Below are the code and all the weights of a small trained network. Each question names an input and a class and asks about switching units off, where a switched-off unit gives its printed mean instead of its output.

import numpy as np


def w(rows, s, z=0):
    codes = np.array(rows[::2]) - 128.0
    scale = np.full(codes.shape[1], s)
    scale[-1] = z or s
    return codes * scale


def f(y):
    return np.maximum(y, 0)


def log_softmax(a):
    a = a - a.max(-1, keepdims=True)
    return a - np.log(np.exp(a).sum(-1, keepdims=True))


def net(x, mask):
    res = np.array(x, float).reshape(1, 8) / 4 @ E
    y = f(res @ A[0][:, :-1].T + A[0][:, -1])
    res = res + np.where(mask, y, B[0][:, -1]) @ B[0][:, :-1]
    return log_softmax(res[-1] @ U[:, :-1].T + U[:, -1])


A, B = {}, {}
E = w([
[118,135,128,133,142],'x0',
[143,160,4,135,107],'x1',
[140,121,128,121,112],'x2',
[128,135,129,130,133],'x3',
[127,139,130,131,136],'x4',
[252,74,111,169,228],'x5',
[133,95,122,117,101],'x6',
[138,126,147,238,65],'x7',
],0.012)
A[0] = w([
[140,101,98,86,158,173],'n1',
[160,128,115,181,167,130],'n2',
[114,92,247,121,150,210],'n3',
[42,194,144,99,62,244],'n4',
[119,138,28,167,111,176],'n5',
[188,98,96,105,155,148],'n6',
[139,135,146,212,90,153],'n7',
[125,162,96,102,165,141],'n8',
[129,162,137,95,178,141],'n9',
[137,145,133,56,154,200],'n10',
[117,144,96,48,154,216],'n11',
[113,125,73,141,128,148],'n12',
[133,120,137,203,88,151],'n13',
[129,112,208,120,135,182],'n14',
[193,78,111,158,192,157],'n15',
],0.016,0.011)
B[0] = w([
[124,143,124,70,163,176],'n1',
[129,167,171,150,134,180],'n2',
[113,57,222,111,147,226],'n3',
[75,103,89,174,32,255],'n4',
[164,192,94,152,115,204],'n5',
[108,161,123,116,185,188],'n6',
[161,141,188,254,112,182],'n7',
[119,126,93,117,134,164],'n8',
[120,113,142,93,128,166],'n9',
[95,82,118,55,134,191],'n10',
[121,104,51,49,110,203],'n11',
[165,175,106,128,82,164],'n12',
[142,157,135,195,108,178],'n13',
[77,57,226,136,131,191],'n14',
[179,169,169,87,229,222],'n15',
],0.012,0.023)
U = w([
[35,2,132,69,105,249],'0',
[101,149,15,59,77,159],'1',
[121,81,192,34,203,44],'2',
[132,199,51,60,208,235],'3',
[63,81,195,210,87,103],'4',
[122,189,66,207,79,37],'5',
[185,93,224,193,191,58],'6',
[213,228,133,169,151,120],'7',
],0.0097,0.0012)

Each question gives the input, the list of numbers given to net, and the class t.
The units are the neurons (one row each of A and B). Each row of codes is followed by its name. A weight is (code - 128) times the scale printed after its matrix; where a second scale follows, it is the last column's (A, B and U).
mask holds one flag per neuron, in row order. A switched-off neuron (its flag False) gives its mean, the last column of its row in B, instead of its output. The means were averaged over made-up inputs and are rounded, as every weight is.
A unit's drop is (log p(t) with every unit on - log p(t) with that unit switched off) / (log p(t) with every unit on - log p(t) with every unit switched off).
The circuit of an input: a set's keep is (log p(t) with only the set's units on - log p(t) with every unit switched off) / (log p(t) with every unit on - log p(t) with every unit switched off). Starting from the 12 units with the biggest drops (on a tie, the unit counted first), units are removed one at a time, each time the one whose removal leaves the highest keep (on an exact tie, the one counted first), for as long as the keep stays at least 0.8.
units of the circuit, in order: the units of the circuit, biggest drop first
unit that matters most: the unit with the biggest drop
k most important neurons: the k neurons with the biggest drops, biggest first
drop when u is switched off: that unit's drop, to one decimal
input [7,1,-4,-3,-6,-7,1,7], class 5: units of the circuit, in order => n3
input [-8,-5,8,-5,-8,1,4,1], class 6: units of the circuit, in order => n4; n11
input [0,-7,3,-1,-7,8,8,0], class 2: units of the circuit, in order => n7; n15
input [-2,8,6,-5,5,2,5,1], class 7: units of the circuit, in order => n5; n4
input [2,3,-6,8,-8,0,-8,-5], class 1: 2 most important neurons => n15; n11
input [-7,7,7,-2,-6,5,8,0], class 3: 3 most important neurons => n7; n6; n1
input [-3,2,4,5,-7,2,5,-1], class 3: units of the circuit, in order => n3; n4
input [-8,1,0,-3,3,7,6,5], class 7: 2 most important neurons => n3; n14
input [1,6,8,-6,-7,-3,4,1], class 5: 2 most important neurons => n10; n5
input [-4,-8,-5,-3,-7,4,-4,0], class 2: 2 most important neurons => n7; n13
input [-3,2,-4,1,-2,5,3,0], class 3: 2 most important neurons => n7; n3
input [-6,6,3,8,3,0,3,-8], class 1: 2 most important neurons => n15; n11
input [6,2,-3,7,-5,-7,0,-6], class 1: 2 most important neurons => n3; n14
input [0,4,0,6,-3,2,8,-6], class 3: unit that matters most => n4
input [-8,7,-3,0,6,2,1,1], class 7: drop when n10 is switched off => 0.2
input [4,6,6,1,-7,0,7,8], class 5: drop when n15 is switched off => 0.5
input [-3,3,-8,-8,0,2,-4,-1], class 3: drop when n4 is switched off => 0.1
